Below is a small trained network, with its code and all its weights. Each question gives an input and a class and asks what happens when units are switched off, that is, made to give their printed mean instead of their output.

import numpy as np


def w(rows, s, z=0):
    codes = np.array(rows[::2]) - 128.0
    scale = np.full(codes.shape[1], s)
    scale[-1] = z or s
    return codes * scale


def norm(h):
    return h / np.sqrt((h * h).mean(-1, keepdims=True) + 1e-5)


def f(y):
    return y / 2 * (1 + np.tanh(0.7978845608 * (y + 0.044715 * y**3)))


def log_softmax(a):
    a = a - a.max(-1, keepdims=True)
    return a - np.log(np.exp(a).sum(-1, keepdims=True))


def net(x, mask):
    res = np.array(x, float).reshape(1, 7) / 4 @ E
    u = 0
    for l in range(2):
        y = f(norm(res) @ A[l][:, :-1].T + A[l][:, -1])
        res = res + np.where(mask[u : u + 6], y, B[l][:, -1]) @ B[l][:, :-1]
        u += 6
    return log_softmax(norm(res)[-1] @ U[:, :-1].T + U[:, -1])


A, B = {}, {}
E = w([
[140,205,131,38,116,58,135,140,9],'x0',
[111,141,156,122,110,130,133,134,130],'x1',
[96,160,129,182,66,92,108,81,59],'x2',
[122,132,179,50,120,175,46,124,158],'x3',
[134,141,113,152,1,152,99,187,132],'x4',
[36,113,66,48,144,107,60,200,242],'x5',
[170,116,237,193,94,26,129,113,139],'x6',
],0.0068)
A[0] = w([
[199,112,101,111,58,184,172,100,188,111],'0.n0',
[176,37,111,97,105,205,145,173,57,250],'0.n1',
[92,184,1,133,181,146,71,136,228,8],'0.n2',
[100,184,127,92,205,204,117,118,80,206],'0.n3',
[64,59,106,104,116,158,77,123,136,5],'0.n4',
[153,171,173,63,135,185,163,168,143,70],'0.n5',
],0.0059,0.0017)
B[0] = w([
[134,128,114,206,132,126,130,60,90,162],'0.n0',
[102,115,114,120,170,153,155,68,71,199],'0.n1',
[134,231,136,187,136,61,120,174,98,254],'0.n2',
[101,91,76,117,125,157,169,131,152,211],'0.n3',
[110,135,212,180,119,149,103,150,125,161],'0.n4',
[123,79,104,138,157,130,167,92,6,148],'0.n5',
],0.011,0.0036)
A[1] = w([
[118,149,53,88,122,3,142,130,145,32],'1.n0',
[117,144,80,169,112,171,227,124,212,6],'1.n1',
[189,97,139,209,78,72,59,115,140,21],'1.n2',
[171,107,71,1,36,81,214,132,214,143],'1.n3',
[195,12,193,49,139,110,136,53,161,240],'1.n4',
[134,197,15,140,46,116,92,114,90,251],'1.n5',
],0.0067,0.0015)
B[1] = w([
[119,140,63,49,60,126,128,144,83,197],'1.n0',
[97,93,187,141,89,76,188,25,159,159],'1.n1',
[145,102,232,217,160,48,131,172,173,191],'1.n2',
[170,64,100,2,101,18,37,226,94,143],'1.n3',
[184,134,91,148,94,121,133,115,126,183],'1.n4',
[85,115,105,49,139,220,141,81,69,253],'1.n5',
],0.0083,0.0046)
U = w([
[124,94,95,125,133,145,147,60,125,251],'0',
[197,133,117,162,135,102,140,137,138,229],'1',
[72,194,95,163,172,147,131,190,116,9],'2',
[124,81,106,111,102,83,112,154,244,202],'3',
[142,99,74,97,134,141,140,150,99,218],'4',
[201,169,178,74,129,91,155,101,100,29],'5',
[114,138,55,59,123,130,88,143,118,108],'6',
[135,114,114,55,104,78,94,158,89,7],'7',
],0.011,0.0016)

Each question gives the input, the list of numbers given to net, and the class t.
The units are the neurons (one row each of A and B). Each row of codes is followed by its name. A weight is (code - 128) times the scale printed after its matrix; where a second scale follows, it is the last column's (A, B and U).
mask holds one flag per neuron, layer by layer. A switched-off neuron (its flag False) gives its mean, the last column of its row in B, instead of its output. The means were averaged over made-up inputs and are rounded, as every weight is.
A unit's drop is (log p(t) with every unit on - log p(t) with that unit switched off) / (log p(t) with every unit on - log p(t) with every unit switched off).
The circuit of an input: a set's keep is (log p(t) with only the set's units on - log p(t) with every unit switched off) / (log p(t) with every unit on - log p(t) with every unit switched off). Starting from all 12 units, units are removed one at a time, each time the one whose removal leaves the highest keep (on an exact tie, the one counted first), for as long as the keep stays at least 0.8.
circuit, biggest first: the units of the circuit, biggest drop first
unit that matters most: the unit with the biggest drop
k most important neurons: the k neurons with the biggest drops, biggest first
k most important neurons of layer l: the k neurons of layer l with the biggest drops, biggest first
drop when u is switched off: that unit's drop, to one decimal
input [0,6,-3,1,8,0,-3], class 0: unit that matters most -> 0.n0
input [2,8,-7,-5,-2,3,7], class 7: 3 most important neurons of layer 0 -> [0.n4 0.n2 0.n0]
input [0,-3,-2,2,7,2,-7], class 2: 2 most important neurons of layer 1 -> [1.n0 1.n3]
input [-2,0,-6,5,-8,4,-4], class 2: circuit, biggest first -> [0.n2 0.n4]
input [1,3,-3,-3,-5,1,2], class 7: 2 most important neurons of layer 1 -> [1.n3 1.n0]
input [-5,-6,5,8,-5,3,-1], class 2: 2 most important neurons -> [0.n2 1.n1]
input [-7,-4,1,-5,-4,4,-6], class 2: 2 most important neurons -> [0.n2 0.n4]
input [-4,-2,7,-7,-1,2,5], class 3: 2 most important neurons of layer 0 -> [0.n2 0.n1]
input [-7,5,-2,5,1,7,-1], class 2: 3 most important neurons -> [0.n2 0.n4 1.n3]
input [0,-4,-6,-8,6,-7,-3], class 0: drop when 0.n2 is switched off -> 0.2
input [-1,-8,-6,-2,2,2,-8], class 2: drop when 0.n5 is switched off -> 0.0
input [-5,-6,-7,4,-1,7,-5], class 2: drop when 0.n2 is switched off -> 0.9
